Below is a small trained network, with its code and all its weights. Each question gives an input and a target symbol and asks what happens when units are switched off, that is, made to give their printed mean instead of their output.

import numpy as np


def w(rows, s, z=0):
    codes = np.array(rows[::2]) - 128.0
    scale = np.full(codes.shape[1], s)
    scale[-1] = z or s
    return codes * scale


def norm(h):
    return h / np.sqrt((h * h).mean(-1, keepdims=True) + 1e-5)


def f(y):
    return y / 2 * (1 + np.tanh(0.7978845608 * (y + 0.044715 * y**3)))


def softmax(a):
    e = np.exp(a - a.max(-1, keepdims=True))
    return e / e.sum(-1, keepdims=True)


def log_softmax(a):
    a = a - a.max(-1, keepdims=True)
    return a - np.log(np.exp(a).sum(-1, keepdims=True))


def net(x, mask):
    ids = ['αβεσφψ'.index(c) for c in x.split()]
    T = len(ids)
    res = E[ids] + P[:T]
    u = 0
    for l in range(3):
        r = norm(res)
        for j in range(3):
            rows = slice(4 * j, 4 * j + 4)
            q, k, v = (r @ M[l][rows].T for M in (Q, K, V))
            z = softmax(np.where(np.tri(T) > 0, q @ k.T / 4**0.5, -1e9)) @ v
            o = O[l][rows]
            res = res + np.where(mask[u + j], z, o[:, -1]) @ o[:, :-1]
        u += 3
        y = f(norm(res) @ A[l][:, :-1].T + A[l][:, -1])
        res = res + np.where(mask[u : u + 4], y, B[l][:, -1]) @ B[l][:, :-1]
        u += 4
    return log_softmax(norm(res)[-1] @ U[:, :-1].T + U[:, -1])


Q, K, V, O, A, B = {}, {}, {}, {}, {}, {}
E = w([
[165,169,154,197],'α',
[3,82,146,171],'β',
[236,166,84,205],'ε',
[111,135,45,93],'σ',
[143,41,119,219],'φ',
[173,142,203,6],'ψ',
],0.0055)
P = w([
[92,159,16,235],'0',
[79,143,65,196],'1',
[94,122,56,181],'2',
[120,115,92,164],'3',
[143,111,109,160],'4',
[152,102,130,154],'5',
[163,91,145,144],'6',
[171,79,151,138],'7',
[175,66,165,132],'8',
[178,53,174,131],'9',
[183,45,185,125],'10',
[183,24,194,126],'11',
[182,17,193,126],'12',
[177,6,200,116],'13',
],0.0024)
Q[0] = w([
[144,100,187,192],'0.h1',
[119,157,126,151],'0.h1',
[72,72,2,167],'0.h1',
[155,159,52,188],'0.h1',
[70,82,127,83],'0.h2',
[206,66,178,243],'0.h2',
[193,35,208,165],'0.h2',
[123,97,212,189],'0.h2',
[219,168,134,132],'0.h3',
[223,135,156,155],'0.h3',
[50,113,89,130],'0.h3',
[223,112,136,126],'0.h3',
],0.0064)
K[0] = w([
[137,35,226,71],'0.h1',
[149,59,123,131],'0.h1',
[197,150,108,93],'0.h1',
[145,88,81,79],'0.h1',
[96,194,142,146],'0.h2',
[152,110,189,14],'0.h2',
[137,88,199,59],'0.h2',
[155,143,158,31],'0.h2',
[138,43,153,3],'0.h3',
[152,113,160,60],'0.h3',
[65,143,107,203],'0.h3',
[161,160,150,75],'0.h3',
],0.007)
V[0] = w([
[163,143,1,171],'0.h1',
[145,66,66,94],'0.h1',
[150,164,121,53],'0.h1',
[87,87,111,178],'0.h1',
[66,91,165,98],'0.h2',
[200,134,173,43],'0.h2',
[145,86,249,31],'0.h2',
[186,136,188,37],'0.h2',
[113,157,241,92],'0.h3',
[56,96,102,101],'0.h3',
[103,123,59,147],'0.h3',
[188,122,115,22],'0.h3',
],0.0035)
O[0] = w([
[117,106,74,182,254],'0.h1',
[92,49,119,138,163],'0.h1',
[182,123,161,123,55],'0.h1',
[82,145,60,115,191],'0.h1',
[116,85,98,123,96],'0.h2',
[53,114,38,97,114],'0.h2',
[103,78,93,53,83],'0.h2',
[89,71,102,2,103],'0.h2',
[111,25,131,121,46],'0.h3',
[113,153,85,96,107],'0.h3',
[130,206,102,163,162],'0.h3',
[128,104,190,25,88],'0.h3',
],0.0038,0.0022)
A[0] = w([
[36,46,99,177,251],'0.n1',
[189,221,134,200,175],'0.n2',
[146,176,253,100,117],'0.n3',
[107,220,184,58,105],'0.n4',
],0.006,0.0023)
B[0] = w([
[184,171,157,2,250],'0.n1',
[136,120,170,19,255],'0.n2',
[43,104,107,113,128],'0.n3',
[67,87,44,167,112],'0.n4',
],0.0063,0.0041)
Q[1] = w([
[148,164,128,205],'1.h1',
[138,188,247,86],'1.h1',
[85,123,142,70],'1.h1',
[118,95,75,191],'1.h1',
[91,55,95,120],'1.h2',
[108,125,58,229],'1.h2',
[46,91,41,222],'1.h2',
[138,150,188,34],'1.h2',
[146,136,130,168],'1.h3',
[116,117,158,133],'1.h3',
[99,141,166,159],'1.h3',
[149,127,91,86],'1.h3',
],0.014)
K[1] = w([
[162,198,142,119],'1.h1',
[149,49,129,9],'1.h1',
[87,57,101,108],'1.h1',
[114,228,125,168],'1.h1',
[87,154,85,121],'1.h2',
[129,211,114,186],'1.h2',
[107,193,83,174],'1.h2',
[121,26,152,77],'1.h2',
[165,112,167,121],'1.h3',
[131,147,103,121],'1.h3',
[190,243,131,189],'1.h3',
[73,82,134,107],'1.h3',
],0.012)
V[1] = w([
[86,124,179,127],'1.h1',
[162,59,228,144],'1.h1',
[225,217,111,138],'1.h1',
[162,147,149,126],'1.h1',
[2,225,102,150],'1.h2',
[77,134,62,79],'1.h2',
[111,167,140,100],'1.h2',
[82,176,149,81],'1.h2',
[126,60,215,123],'1.h3',
[83,42,97,88],'1.h3',
[174,180,174,121],'1.h3',
[116,31,139,97],'1.h3',
],0.0045)
O[1] = w([
[181,202,77,204,130],'1.h1',
[163,216,211,178,147],'1.h1',
[158,7,190,30,161],'1.h1',
[161,66,162,111,151],'1.h1',
[212,53,246,37,2],'1.h2',
[142,207,250,138,110],'1.h2',
[202,159,121,145,146],'1.h2',
[221,146,144,171,147],'1.h2',
[233,81,167,132,141],'1.h3',
[202,166,254,142,103],'1.h3',
[88,199,47,63,177],'1.h3',
[227,58,237,128,117],'1.h3',
],0.0028)
A[1] = w([
[59,112,151,105,220],'1.n1',
[205,134,162,91,103],'1.n2',
[32,187,190,253,4],'1.n3',
[149,141,35,159,224],'1.n4',
],0.0063,0.0017)
B[1] = w([
[132,105,132,220,151],'1.n1',
[121,186,113,183,252],'1.n2',
[193,3,182,86,113],'1.n3',
[18,42,140,139,223],'1.n4',
],0.0066,0.0028)
Q[2] = w([
[161,172,86,22],'2.h1',
[136,171,169,244],'2.h1',
[58,126,60,134],'2.h1',
[162,151,233,175],'2.h1',
[11,94,49,130],'2.h2',
[101,55,160,141],'2.h2',
[212,203,120,90],'2.h2',
[31,99,45,142],'2.h2',
[135,139,63,151],'2.h3',
[56,56,137,147],'2.h3',
[90,99,43,105],'2.h3',
[172,161,205,151],'2.h3',
],0.011)
K[2] = w([
[223,93,69,46],'2.h1',
[96,174,155,207],'2.h1',
[118,52,121,150],'2.h1',
[131,236,143,158],'2.h1',
[135,158,35,97],'2.h2',
[172,81,43,81],'2.h2',
[96,142,237,144],'2.h2',
[167,169,8,86],'2.h2',
[177,167,73,54],'2.h3',
[49,117,50,117],'2.h3',
[145,135,32,72],'2.h3',
[118,130,213,168],'2.h3',
],0.011)
V[2] = w([
[129,173,111,116],'2.h1',
[188,142,32,157],'2.h1',
[145,80,98,181],'2.h1',
[92,2,161,90],'2.h1',
[109,68,163,119],'2.h2',
[95,144,165,175],'2.h2',
[131,183,146,89],'2.h2',
[156,6,154,107],'2.h2',
[96,65,73,129],'2.h3',
[90,24,110,122],'2.h3',
[136,160,90,147],'2.h3',
[67,63,95,155],'2.h3',
],0.0059)
O[2] = w([
[184,118,180,81,223],'2.h1',
[254,169,45,181,186],'2.h1',
[122,185,46,175,20],'2.h1',
[60,120,58,126,7],'2.h1',
[50,78,96,123,116],'2.h2',
[102,185,132,115,93],'2.h2',
[131,137,181,104,162],'2.h2',
[88,3,109,173,42],'2.h2',
[213,140,139,136,120],'2.h3',
[195,185,164,102,38],'2.h3',
[133,142,72,155,183],'2.h3',
[202,126,176,135,74],'2.h3',
],0.0046,0.0014)
A[2] = w([
[162,128,108,70,1],'2.n1',
[4,92,69,141,194],'2.n2',
[100,103,164,161,160],'2.n3',
[120,146,142,113,210],'2.n4',
],0.016,0.0076)
B[2] = w([
[129,123,120,4,133],'2.n1',
[61,61,81,192,254],'2.n2',
[115,45,85,89,147],'2.n3',
[100,62,110,141,200],'2.n4',
],0.012,0.0085)
U = w([
[203,174,76,153,151],'α',
[40,101,78,175,165],'β',
[129,123,105,14,156],'ε',
[152,171,219,201,177],'σ',
[239,35,175,151,5],'φ',
[1,195,204,80,20],'ψ',
],0.012,0.003)

Each question gives the input, a string of symbols that net reads in full, and the target symbol t.
The units are the heads (4 rows each of Q, K, V and O) and the neurons (one row each of A and B). Each row of codes is followed by its name. A weight is (code - 128) times the scale printed after its matrix; where a second scale follows, it is the last column's (O, A, B and U).
mask holds one flag per unit, layer by layer, with each layer's heads first. A switched-off unit (its flag False) gives its mean, the last column of its rows in O or B, instead of its output. The means were averaged over made-up inputs and are rounded, as every weight is.
A unit's drop is (log p(t) with every unit on - log p(t) with that unit switched off) / (log p(t) with every unit on - log p(t) with every unit switched off).
k most important neurons: the k neurons with the biggest drops, biggest first
top k neurons in layer l: the k neurons of layer l with the biggest drops, biggest first
heads that matter: for each layer, one digit per head in row order, 1 if its drop is at least 0.15 and else 0, layers parted by /
input β α ε φ α φ σ α φ β ε α, target α: 2 most important neurons -> 0.n2; 0.n1
input β ψ φ β β, target ψ: 2 most important neurons -> 0.n1; 0.n4
input ε β φ α φ α ε α ε, target α: 2 most important neurons -> 0.n2; 0.n1
input β σ σ α β, target ε: 2 most important neurons -> 0.n1; 2.n2
input ψ α α α φ φ ε, target φ: 3 most important neurons -> 1.n4; 2.n2; 0.n1
input φ ψ σ φ σ β β σ σ α β α ψ, target φ: heads that matter -> 000 / 001 / 000
input σ σ φ σ ψ ψ ε β, target φ: 4 most important neurons -> 0.n3; 1.n3; 0.n2; 0.n1
input φ ψ ψ, target φ: heads that matter -> 011 / 110 / 001
input α α σ α β σ σ σ ε, target ε: heads that matter -> 001 / 101 / 000
input φ ψ α α σ β α, target ψ: heads that matter -> 110 / 111 / 111
input ε φ ε ε σ ψ α β ψ β σ, target φ: heads that matter -> 001 / 011 / 110
input β α ε φ α ε ε φ ψ σ φ ψ β, target φ: heads that matter -> 010 / 001 / 110
input φ α ε β, target α: 3 most important neurons -> 0.n1; 2.n2; 0.n2
input ε ψ φ, target ε: 4 most important neurons -> 0.n1; 2.n2; 1.n1; 2.n1
input β ψ ψ φ φ σ α ψ ε ψ φ ε, target φ: 2 most important neurons -> 0.n2; 2.n2
input β φ σ α ε, target ε: 3 most important neurons -> 0.n2; 0.n1; 2.n2
input σ ψ β α α, target ψ: top 3 neurons in layer 0 -> 0.n4; 0.n3; 0.n2
input φ φ ψ σ α σ σ, target σ: 3 most important neurons -> 0.n2; 2.n2; 0.n4
input σ φ α ψ β β α α ψ φ α, target φ: top 3 neurons in layer 0 -> 0.n3; 0.n4; 0.n2
input ε σ σ φ ψ ψ φ φ, target φ: heads that matter -> 011 / 111 / 110
input φ σ σ ψ α ψ φ, target φ: top neuron in layer 0 -> 0.n2
input ε φ φ ψ β, target ψ: 2 most important neurons -> 0.n1; 2.n2
input σ ε σ, target ε: heads that matter -> 000 / 100 / 011
input ε σ φ α σ σ, target ε: heads that matter -> 010 / 100 / 001
input φ ψ σ ψ σ, target φ: heads that matter -> 001 / 001 / 110
input α ε φ α φ φ σ φ σ ε α, target ε: 3 most important neurons -> 0.n2; 2.n2; 1.n2
input σ ε ε φ α φ α β ε, target α: 2 most important neurons -> 0.n2; 2.n2
input σ α φ ψ α ψ ε ψ ε α, target φ: 3 most important neurons -> 0.n3; 2.n2; 0.n2
input ε σ α ε ε σ ε ψ σ α σ α σ α, target σ: top 3 neurons in layer 2 -> 2.n2; 2.n3; 2.n1
input σ φ φ α σ φ ψ σ α, target σ: top 3 neurons in layer 1 -> 1.n2; 1.n4; 1.n3
